[130 141 155  96 126  95 170 131 144]  bufu
[153  77  94 109 173 111 172  78 150]  lome
[ 98 160 160  98  90 180  89  97 160]  gir
count gir: [159]
0
gone lome: [111 173  94  77 150 153 172 109]
[78]
key -> tag
[172] -> k676
[170] -> k145
[109] -> k699
[173] -> k725
[171] -> k481
[108] -> k580
join lome 6: 
k676
count bufu: [96]
1
gone bufu: [ 95  96 141 130 144 155 126 170]
[131]
find: [ 98 160 160  98  90 180  89  97 160]
gir
gone bufu: [144  95 131 170 141 155 126 130]
[96]

[138 132 131 132 121 138 132] -> sigim
[131 115 114 100 142 130 126] -> Voget
[116 143 125 153 120 151 147] -> nomet
[135 153 133 144 113 143 142] -> migo
[147 130 134 115 140 121 118] -> muram
[123 157 155 139 106 115 151] -> puz
[135 153 162 144 113 106 142] -> Gavu
[122 127 139 182 128 129 147] -> razo
[150 100 113 131 159 129 106] -> zulen
[117 118 104 117 137 156 124] -> Fem
[119 155 149 148 103 119 162] -> Toda
[103 105 111 127 128 136 131] -> Kovus
tags:
[115] -> k473
[116] -> k405
[120] -> k728
[135] -> k67
[150] -> k646
[136] -> k63
[119] -> k770
join nomet 0: 
k405
find: [150 100 113 131 159 129 106]
zulen
find: [122 127 139 182 128 129 147]
razo
count sigim: [133]
0
gone Fem: [137 156 117 118 117 104]
[124]

[ 80 149 174  79  80 172] = nof
[152 133 156 103 132 132] = siti
[108 140 127 125 113 107] = tuv
key -> tag
[132] -> k367
[80] -> k540
[152] -> k615
[108] -> k975
join siti 0: 
k615
find: [108 140 127 125 113 107]
tuv
count siti: [132]
2
gone nof: [ 80  80 149 174 172]
[79]

[ 95 128 138  89 124 125 129 143] = fovi
[104 137 137  91 124 124 123 136] = sis
[ 96 142 139  91 124 102 126 141] = tinok
[ 96  96 139  96 124 104 124 143] = lak
[ 85 119 127  71 125 112 136 147] = rami
count lak: [124]
2
count sis: [124]
2
gone tinok: [ 96 126  91 142 139 102 124]
[141]
count sis: [136]
1

[100 119 166  98 121 119  83  93 111  98 108 148 169 140 167  73 122 139] = fugo
[100 119 166  98 121 119  83  93 111  98 108 148 169 140 167  92 131 139] = nuv
[152 135 163 150 144 138 115 110 142 108 139 137 156 148 154 131  86 154] = bere
tags:
[147] -> k710
[152] -> k901
[140] -> k758
[99] -> k251
[151] -> k183
[100] -> k419
[148] -> k575
[141] -> k613
join fugo 0: 
k419
find: [100 119 166  98 121 119  83  93 111  98 108 148 169 140 167  92 131 139]
nuv

[123 123 114 123  98  68] = pona
[120 151  99 120 138 152] = zep
[138 116 136 126 139 102] = kek
[132 132 135 131 132 153] = Lor
count zep: [120]
2
count Lor: [132]
3
count pona: [99]
0
gone kek: [139 116 126 136 102]
[138]
tags:
[114] -> k923
[100] -> k773
[135] -> k451
[99] -> k454
[98] -> k202
[136] -> k623
[115] -> k275
join zep 2: 
k454
gone zep: [120 138 120 152  99]
[151]

[ 86 156 103 109 160 122 132 101 161 105 119  94]  Vagek
[151 164 123 142 137 154 162 165 112  99 166 144]  dovul
[111 119 132 157 167 131 144 152 151 137 118 104]  nomav
[122 113  91  89 123 135 144  95  96  96 129 128]  Vivud
[125 128 159 163 123 159 131 104  84 138 165 103]  Teke
[102  81 130 155 123 139 165 164 133  95 138 104]  Luval
[156 116 141 155  94 155  96 155 136 134 143 155]  Gik
count Gik: [155]
4
gone Luval: [ 81 164 130 155 165 133  95 104 138 123 102]
[139]

[108 139 153 111  91] -> kitiv
[160 130 141 174 137] -> fali
[103 157 149 108 119] -> Ver
[160 130 155 113  97] -> rupa
[105 155 129  95  89] -> saf
[153 145  95 162 124] -> Dag
[131  91 102 133 139] -> sibeb
[ 81  99 163  82 143] -> buzup
[ 81  99  99  82 143] -> bana
gone fali: [141 174 137 160]
[130]
tags:
[143] -> k689
[91] -> k804
[142] -> k443
[92] -> k518
join kitiv 4: 
k804
find: [160 130 155 113  97]
rupa

[170 170  88 162  97  89  81 109  76] = mep
[105 108  94 103  92 167 171 121 166] = Lifiv
[170 170  88 162 117 155 148  89 147] = nar
gone Lifiv: [171  94  92 108 103 166 121 105]
[167]
gone mep: [109 170 162  76  89 170  97  81]
[88]
gone Lifiv: [105 103  94 121 167 166  92 108]
[171]

[110 105 183 183] = seni
[143 101 168 102] = gelo
[169 148 110 167] = kuv
[108 124 152 153] = sodaz
[132 183  95 147] = rizap
gone sodaz: [108 152 124]
[153]
count kuv: [166]
0
tags:
[101] -> k604
[132] -> k673
[183] -> k144
[131] -> k596
[123] -> k884
[184] -> k859
[124] -> k102
join rizap 1: 
k144
gone gelo: [168 143 102]
[101]

